Below are the code and all the weights of a small trained network. Each question names an input and a target symbol and asks about switching units off, where a switched-off unit gives its printed mean instead of its output.

import numpy as np


def w(rows, s, z=0):
    codes = np.array(rows[::2]) - 128.0
    scale = np.full(codes.shape[1], s)
    scale[-1] = z or s
    return codes * scale


def norm(h):
    return h / np.sqrt((h * h).mean(-1, keepdims=True) + 1e-5)


def f(y):
    return y / 2 * (1 + np.tanh(0.7978845608 * (y + 0.044715 * y**3)))


def softmax(a):
    e = np.exp(a - a.max(-1, keepdims=True))
    return e / e.sum(-1, keepdims=True)


def log_softmax(a):
    a = a - a.max(-1, keepdims=True)
    return a - np.log(np.exp(a).sum(-1, keepdims=True))


def net(x, mask):
    ids = ['εθξπσφψ'.index(c) for c in x.split()]
    T = len(ids)
    res = E[ids] + P[:T]
    u = 0
    for l in range(2):
        r = norm(res)
        for j in range(2):
            rows = slice(2 * j, 2 * j + 2)
            q, k, v = (r @ M[l][rows].T for M in (Q, K, V))
            z = softmax(np.where(np.tri(T) > 0, q @ k.T / 2**0.5, -1e9)) @ v
            o = O[l][rows]
            res = res + np.where(mask[u + j], z, o[:, -1]) @ o[:, :-1]
        u += 2
        y = f(norm(res) @ A[l][:, :-1].T + A[l][:, -1])
        res = res + np.where(mask[u : u + 8], y, B[l][:, -1]) @ B[l][:, :-1]
        u += 8
    return log_softmax(norm(res)[-1] @ U[:, :-1].T + U[:, -1])


Q, K, V, O, A, B = {}, {}, {}, {}, {}, {}
E = w([
[75,139,79,89,170,225,229,88,59],'ε',
[171,150,33,60,154,244,44,162,187],'θ',
[125,144,112,198,24,37,157,207,72],'ξ',
[165,141,27,94,249,72,74,120,126],'π',
[18,15,148,100,50,57,185,138,232],'σ',
[167,209,125,105,128,58,6,26,103],'φ',
[94,87,232,106,110,183,59,122,24],'ψ',
],0.02)
P = w([
[153,7,90,143,55,154,114,71,68],'0',
[69,116,88,154,99,160,97,120,133],'1',
[83,123,92,137,116,163,103,130,119],'2',
[95,130,94,127,129,160,109,141,116],'3',
[107,137,101,122,135,159,113,148,121],'4',
[122,140,111,120,140,159,122,154,121],'5',
[132,145,117,114,147,152,127,157,120],'6',
[137,152,122,109,153,149,131,160,126],'7',
[143,160,129,107,153,148,139,164,127],'8',
[149,163,137,105,159,143,143,168,134],'9',
[157,171,142,103,161,138,149,170,139],'10',
[160,179,146,97,170,138,151,171,143],'11',
[166,186,153,101,174,132,155,174,148],'12',
[161,198,153,103,184,141,150,167,150],'13',
],0.02)
Q[0] = w([
[149,181,37,132,99,140,98,126,54],'L0H1',
[135,28,165,150,93,112,206,50,254],'L0H1',
[219,163,69,97,166,154,95,144,7],'L0H2',
[52,107,114,75,106,122,155,170,166],'L0H2',
],0.0073)
K[0] = w([
[144,142,222,111,185,126,159,171,117],'L0H1',
[70,41,10,200,76,143,50,72,83],'L0H1',
[73,237,254,39,218,60,186,245,160],'L0H2',
[161,87,125,183,141,86,66,109,113],'L0H2',
],0.0074)
V[0] = w([
[120,61,160,114,135,83,2,193,113],'L0H1',
[85,124,230,80,170,150,143,135,112],'L0H1',
[156,85,122,123,223,125,149,111,76],'L0H2',
[171,149,162,206,154,187,119,167,85],'L0H2',
],0.0094)
O[0] = w([
[143,138,74,223,203,145,141,219,84,174],'L0H1',
[106,168,223,173,191,137,163,147,225,153],'L0H1',
[49,86,131,130,175,115,112,98,160,252],'L0H2',
[12,234,34,140,92,114,79,103,135,88],'L0H2',
],0.011,0.0023)
A[0] = w([
[189,223,113,160,46,121,175,125,116,74],'L0N1',
[205,159,33,85,127,119,140,57,180,69],'L0N2',
[189,193,101,199,155,112,69,157,148,3],'L0N3',
[148,81,27,150,166,147,170,84,84,10],'L0N4',
[141,187,111,81,138,148,146,137,69,153],'L0N5',
[113,88,169,114,120,130,2,129,59,20],'L0N6',
[213,228,130,120,127,102,60,33,95,47],'L0N7',
[119,173,212,75,125,100,140,66,156,49],'L0N8',
],0.009,0.0059)
B[0] = w([
[84,148,194,79,123,77,110,226,83,158],'L0N1',
[87,137,153,7,187,81,107,125,84,188],'L0N2',
[151,220,77,176,132,117,107,152,114,167],'L0N3',
[95,138,190,125,166,88,174,120,135,170],'L0N4',
[132,181,116,104,144,180,111,150,91,253],'L0N5',
[130,159,156,148,134,143,82,44,91,175],'L0N6',
[213,164,52,114,101,133,194,77,166,182],'L0N7',
[136,102,140,185,170,152,86,119,124,170],'L0N8',
],0.012,0.0043)
Q[1] = w([
[136,164,184,158,141,131,26,102,71],'L1H1',
[185,125,111,142,106,73,49,149,193],'L1H1',
[132,155,220,161,91,57,3,161,85],'L1H2',
[142,82,73,130,54,46,192,184,144],'L1H2',
],0.015)
K[1] = w([
[102,208,110,176,161,142,148,191,185],'L1H1',
[149,58,35,120,119,115,102,203,33],'L1H1',
[96,177,132,250,90,110,163,232,82],'L1H2',
[149,15,109,111,30,99,90,122,19],'L1H2',
],0.014)
V[1] = w([
[85,78,143,86,133,143,150,221,115],'L1H1',
[124,176,36,81,156,78,218,155,104],'L1H1',
[113,174,166,154,154,8,185,134,95],'L1H2',
[114,153,180,166,91,173,216,93,87],'L1H2',
],0.014)
O[1] = w([
[99,121,107,110,196,215,162,174,148,232],'L1H1',
[102,147,156,8,139,121,162,73,166,233],'L1H1',
[139,109,30,162,107,141,217,96,102,2],'L1H2',
[97,175,167,145,114,207,164,63,167,73],'L1H2',
],0.016,0.0046)
A[1] = w([
[127,87,68,177,100,161,194,48,93,2],'L1N1',
[103,127,103,108,170,89,153,152,94,146],'L1N2',
[119,152,132,97,133,146,112,142,188,123],'L1N3',
[139,191,157,117,157,146,122,101,67,136],'L1N4',
[166,144,52,122,114,201,112,111,144,146],'L1N5',
[115,194,124,135,126,96,161,168,146,128],'L1N6',
[124,145,144,253,103,146,78,117,128,18],'L1N7',
[228,137,83,113,172,60,107,103,236,115],'L1N8',
],0.019,0.0079)
B[1] = w([
[81,218,27,70,124,163,148,206,7,149],'L1N1',
[142,129,144,164,210,124,150,46,144,254],'L1N2',
[112,141,78,93,115,150,138,142,92,223],'L1N3',
[181,113,85,160,83,101,138,146,103,249],'L1N4',
[149,96,142,112,112,40,91,166,135,179],'L1N5',
[129,175,200,101,124,106,74,136,172,176],'L1N6',
[97,214,93,188,166,129,120,147,182,187],'L1N7',
[162,237,165,88,128,186,173,83,172,245],'L1N8',
],0.017,0.0096)
U = w([
[3,137,155,101,111,188,144,49,110,100],'ε',
[87,111,137,79,170,86,36,173,80,43],'θ',
[58,150,35,114,130,104,195,161,28,50],'ξ',
[80,73,102,151,229,89,140,39,98,139],'π',
[183,61,174,159,138,180,199,175,82,161],'σ',
[160,123,116,141,55,64,127,77,104,250],'φ',
[70,164,91,223,150,130,86,120,149,171],'ψ',
],0.0062,0.0024)

Each question gives the input, a string of symbols that net reads in full, and the target symbol t.
The units are the heads (2 rows each of Q, K, V and O) and the neurons (one row each of A and B). Each row of codes is followed by its name. A weight is (code - 128) times the scale printed after its matrix; where a second scale follows, it is the last column's (O, A, B and U).
mask holds one flag per unit, layer by layer, with each layer's heads first. A switched-off unit (its flag False) gives its mean, the last column of its rows in O or B, instead of its output. The means were averaged over made-up inputs and are rounded, as every weight is.
A unit's drop is (log p(t) with every unit on - log p(t) with that unit switched off) / (log p(t) with every unit on - log p(t) with every unit switched off).
The circuit of an input: a set's keep is (log p(t) with only the set's units on - log p(t) with every unit switched off) / (log p(t) with every unit on - log p(t) with every unit switched off). Starting from the 12 units with the biggest drops (on a tie, the unit counted first), units are removed one at a time, each time the one whose removal leaves the highest keep (on an exact tie, the one counted first), for as long as the keep stays at least 0.8.
circuit, biggest first: the units of the circuit, biggest drop first
most important unit: the unit with the biggest drop
top k neurons: the k neurons with the biggest drops, biggest first
k most important neurons of layer l: the k neurons of layer l with the biggest drops, biggest first
which heads matter: for each layer, one digit per head in row order, 1 if its drop is at least 0.15 and else 0, layers parted by /
input ε ε ε π θ π ε φ ε ε ε ε φ ξ, target ξ: circuit, biggest first => [L1H2, L1N1]
input ε σ π ψ ψ ψ ξ σ φ π σ π ε, target σ: which heads matter => 11 / 10
input ξ σ φ π ε ξ, target ε: most important unit => L1H2
input ε θ θ ε π ε ψ σ π ε, target ψ: top 4 neurons => [L0N6, L0N5, L1N7, L0N8]
input θ ψ ξ ε ε ψ θ ε ψ ψ ψ, target ψ: which heads matter => 10 / 10
input σ ε ψ, target ψ: circuit, biggest first => [L0H1, L1H1, L1N7]
input π ε ξ ξ ε φ ε θ ε ε π ε φ, target ε: circuit, biggest first => [L0H1, L1H2]
input ψ θ ξ ψ ξ ε ξ ξ θ ψ, target ξ: circuit, biggest first => [L1H2, L1N1]
input φ φ φ π ψ π ε ε ε, target ε: which heads matter => 10 / 01
input θ ψ θ ε π ψ, target θ: circuit, biggest first => [L0H1, L1H2]
input ε θ π ε ψ π ε φ ε ξ σ σ σ, target ε: which heads matter => 00 / 01
input σ ε ξ φ, target φ: 2 most important neurons of layer 0 => [L0N7, L0N6]
input θ ψ ξ ε θ ε σ ε φ ψ, target ξ: circuit, biggest first => [L0H1, L1H2, L1N1]
input ε θ π ε, target θ: top neuron => [L0N2]
input π σ θ ψ σ ξ σ θ ξ ε π σ ψ ε, target π: which heads matter => 10 / 01
input π ξ ε φ ε π π ε θ ε ε, target ε: circuit, biggest first => [L0H1, L1H2, L0N8]
input ψ σ ψ, target σ: circuit, biggest first => [L0H2, L0H1, L1N4]
input ψ π ψ φ ψ π ε ε φ π φ ψ ε σ, target ψ: circuit, biggest first => [L1H1, L1N7]
input π σ ε π π ψ π ψ ε ξ ψ σ, target π: top 2 neurons => [L1N2, L0N4]
input π θ π ψ π ξ ξ π ε ψ, target π: 2 most important neurons of layer 1 => [L1N2, L1N8]
input σ σ φ ψ σ ε ξ σ, target σ: circuit, biggest first => [L0H2, L1H1]
input ξ φ ξ σ σ ε σ ψ φ σ, target ξ: circuit, biggest first => [L1H2, L1N1, L0N4, L0H1]
input σ σ ξ σ ξ, target σ: 2 most important neurons of layer 1 => [L1N3, L1N7]
input ψ ξ ξ ε φ θ ε, target φ: top neuron => [L0N6]
input ψ φ ξ ψ, target φ: 2 most important neurons of layer 0 => [L0N3, L0N7]
